Below are the code and all the weights of a small trained network. Each question names an input and a class and asks about switching units off, where a switched-off unit gives its printed mean instead of its output.

import numpy as np


def w(rows, s, z=0):
    codes = np.array(rows[::2]) - 128.0
    scale = np.full(codes.shape[1], s)
    scale[-1] = z or s
    return codes * scale


def f(y):
    return np.maximum(y, 0)


def log_softmax(a):
    a = a - a.max(-1, keepdims=True)
    return a - np.log(np.exp(a).sum(-1, keepdims=True))


def net(x, mask):
    res = np.array(x, float).reshape(1, 3) / 4 @ E
    y = f(res @ A[0][:, :-1].T + A[0][:, -1])
    res = res + np.where(mask, y, B[0][:, -1]) @ B[0][:, :-1]
    return log_softmax(res[-1] @ U[:, :-1].T + U[:, -1])


A, B = {}, {}
E = w([
[123,202,41,229,161,238,226],'x0',
[48,94,190,113,240,16,161],'x1',
[3,132,26,15,94,93,136],'x2',
],0.0063)
A[0] = w([
[107,197,85,187,60,142,26,105],'n0',
[40,129,67,82,60,123,146,102],'n1',
[49,186,97,94,77,124,118,108],'n2',
[221,96,164,193,133,116,140,71],'n3',
[105,189,96,169,161,155,214,111],'n4',
[52,62,97,88,85,179,130,108],'n5',
[179,106,135,44,79,89,8,120],'n6',
[185,136,213,160,99,157,145,97],'n7',
[102,196,66,176,164,179,150,104],'n8',
[201,178,76,88,40,166,44,85],'n9',
[109,199,73,150,115,127,187,100],'n10',
[83,103,99,119,85,131,139,118],'n11',
[173,84,101,148,1,116,164,105],'n12',
[184,90,115,200,151,108,93,125],'n13',
[45,77,164,175,208,53,138,248],'n14',
[114,178,68,194,173,154,124,89],'n15',
],0.007,0.0016)
B[0] = w([
[78,109,97,191,110,82,168,201],'n0',
[190,181,160,47,174,181,141,228],'n1',
[214,192,160,88,212,182,144,204],'n2',
[170,187,103,60,195,179,149,214],'n3',
[82,33,158,141,56,155,27,233],'n4',
[205,186,141,69,158,144,177,195],'n5',
[97,59,180,95,78,158,19,255],'n6',
[230,180,107,106,215,144,156,209],'n7',
[59,74,187,126,97,164,70,235],'n8',
[40,158,57,221,111,64,197,247],'n9',
[143,138,180,157,110,192,75,207],'n10',
[184,150,108,60,188,190,219,173],'n11',
[62,177,1,217,113,70,182,198],'n12',
[215,146,139,67,173,117,180,188],'n13',
[75,148,42,167,104,52,133,254],'n14',
[118,75,175,128,75,172,95,211],'n15',
],0.0061,0.0055)
U = w([
[202,223,155,34,244,191,200,21],'0',
[91,2,198,109,59,177,29,144],'1',
[54,150,51,183,134,38,217,247],'2',
],0.0059,0.0012)

Each question gives the input, the list of numbers given to net, and the class t.
The units are the neurons (one row each of A and B). Each row of codes is followed by its name. A weight is (code - 128) times the scale printed after its matrix; where a second scale follows, it is the last column's (A, B and U).
mask holds one flag per neuron, in row order. A switched-off neuron (its flag False) gives its mean, the last column of its row in B, instead of its output. The means were averaged over made-up inputs and are rounded, as every weight is.
A unit's drop is (log p(t) with every unit on - log p(t) with that unit switched off) / (log p(t) with every unit on - log p(t) with every unit switched off).
The circuit of an input: a set's keep is (log p(t) with only the set's units on - log p(t) with every unit switched off) / (log p(t) with every unit on - log p(t) with every unit switched off). Starting from the 12 units with the biggest drops (on a tie, the unit counted first), units are removed one at a time, each time the one whose removal leaves the highest keep (on an exact tie, the one counted first), for as long as the keep stays at least 0.8.
circuit, biggest first: the units of the circuit, biggest drop first
unit that matters most: the unit with the biggest drop
top k neurons: the k neurons with the biggest drops, biggest first
drop when u is switched off: that unit's drop, to one decimal
input [5,2,3], class 1: circuit, biggest first : n4, n8, n9
input [8,5,5], class 1: circuit, biggest first : n4, n8
input [-2,-5,7], class 0: unit that matters most : n1
input [1,-6,1], class 2: circuit, biggest first : n9, n12
input [5,-5,1], class 1: circuit, biggest first : n8, n4
input [5,-4,-4], class 1: circuit, biggest first : n4, n8
input [-5,-6,-8], class 0: top 2 neurons : n7, n3
input [-4,0,4], class 0: circuit, biggest first : n4, n1
input [5,5,1], class 1: top 2 neurons : n4, n9
input [-7,-3,-7], class 0: top 4 neurons : n7, n3, n4, n13
input [3,-8,-6], class 2: top 2 neurons : n9, n12
input [-3,-8,6], class 2: top 3 neurons : n9, n12, n0
input [-3,-8,-5], class 2: drop when n12 is switched off : 0.2
input [-2,-8,6], class 2: circuit, biggest first : n9
input [8,6,-7], class 1: drop when n1 is switched off : 0.1
input [-3,-8,-4], class 2: drop when n9 is switched off : 0.3
input [-1,2,6], class 0: drop when n11 is switched off : 0.0
